Here is a tiny trained network, its code and every weight. The questions are about switching its units off for an input and a class, where a switched-off unit gives its printed mean instead of its output.

import numpy as np


def w(rows, s, z=0):
    codes = np.array(rows[::2]) - 128.0
    scale = np.full(codes.shape[1], s)
    scale[-1] = z or s
    return codes * scale


def f(y):
    return y / 2 * (1 + np.tanh(0.7978845608 * (y + 0.044715 * y**3)))


def log_softmax(a):
    a = a - a.max(-1, keepdims=True)
    return a - np.log(np.exp(a).sum(-1, keepdims=True))


def net(x, mask):
    res = np.array(x, float).reshape(1, 3) / 4 @ E
    y = f(res @ A[0][:, :-1].T + A[0][:, -1])
    res = res + np.where(mask, y, B[0][:, -1]) @ B[0][:, :-1]
    return log_softmax(res[-1] @ U[:, :-1].T + U[:, -1])


A, B = {}, {}
E = w([
[51,123,95],'x0',
[77,238,248],'x1',
[159,94,203],'x2',
],0.014)
A[0] = w([
[253,104,166,207],'neuron 0',
[163,201,145,124],'neuron 1',
[66,164,81,132],'neuron 2',
[121,118,134,90],'neuron 3',
[73,169,127,254],'neuron 4',
[208,71,93,165],'neuron 5',
[47,138,82,127],'neuron 6',
[74,50,94,111],'neuron 7',
[69,155,165,98],'neuron 8',
[171,183,70,136],'neuron 9',
[81,173,77,149],'neuron 10',
[185,65,98,156],'neuron 11',
[58,77,143,137],'neuron 12',
[192,114,92,157],'neuron 13',
[155,78,107,124],'neuron 14',
],0.016,0.0078)
B[0] = w([
[144,218,83,255],'neuron 0',
[126,132,176,192],'neuron 1',
[116,163,85,184],'neuron 2',
[133,124,123,122],'neuron 3',
[109,172,169,219],'neuron 4',
[213,48,124,251],'neuron 5',
[96,195,92,190],'neuron 6',
[96,122,205,204],'neuron 7',
[95,106,180,201],'neuron 8',
[154,132,4,161],'neuron 9',
[128,167,78,184],'neuron 10',
[174,28,115,238],'neuron 11',
[135,151,106,163],'neuron 12',
[190,100,135,204],'neuron 13',
[131,87,114,196],'neuron 14',
],0.014,0.016)
U = w([
[158,2,87,183],'0',
[95,127,184,167],'1',
[119,95,114,16],'2',
[127,93,120,12],'3',
[109,95,112,31],'4',
[107,176,93,219],'5',
[124,99,115,2],'6',
[187,115,114,129],'7',
],0.018,0.0087)

Each question gives the input, the list of numbers given to net, and the class t.
The units are the neurons (one row each of A and B). Each row of codes is followed by its name. A weight is (code - 128) times the scale printed after its matrix; where a second scale follows, it is the last column's (A, B and U).
mask holds one flag per neuron, in row order. A switched-off neuron (its flag False) gives its mean, the last column of its row in B, instead of its output. The means were averaged over made-up inputs and are rounded, as every weight is.
A unit's drop is (log p(t) with every unit on - log p(t) with that unit switched off) / (log p(t) with every unit on - log p(t) with every unit switched off).
The circuit of an input: a set's keep is (log p(t) with only the set's units on - log p(t) with every unit switched off) / (log p(t) with every unit on - log p(t) with every unit switched off). Starting from the 12 units with the biggest drops (on a tie, the unit counted first), units are removed one at a time, each time the one whose removal leaves the highest keep (on an exact tie, the one counted first), for as long as the keep stays at least 0.8.
circuit, biggest first: the units of the circuit, biggest drop first
top k neurons: the k neurons with the biggest drops, biggest first
drop when u is switched off: that unit's drop, to one decimal
input [-2,1,5], class 5: circuit, biggest first	(neuron 5; neuron 11)
input [4,-2,0], class 5: top 2 neurons	(neuron 5; neuron 11)
input [-8,6,8], class 5: circuit, biggest first	(neuron 0)
input [-1,1,3], class 5: top 3 neurons	(neuron 5; neuron 11; neuron 7)
input [-7,5,1], class 1: top 2 neurons	(neuron 1; neuron 9)
input [-6,2,4], class 5: top 3 neurons	(neuron 0; neuron 5; neuron 11)
input [1,8,-3], class 1: top 2 neurons	(neuron 8; neuron 0)
input [1,6,-3], class 1: top 2 neurons	(neuron 0; neuron 8)
input [-8,8,-7], class 1: drop when neuron 1 is switched off	0.1
input [7,3,3], class 5: drop when neuron 11 is switched off	0.4
input [1,1,8], class 5: drop when neuron 11 is switched off	0.2
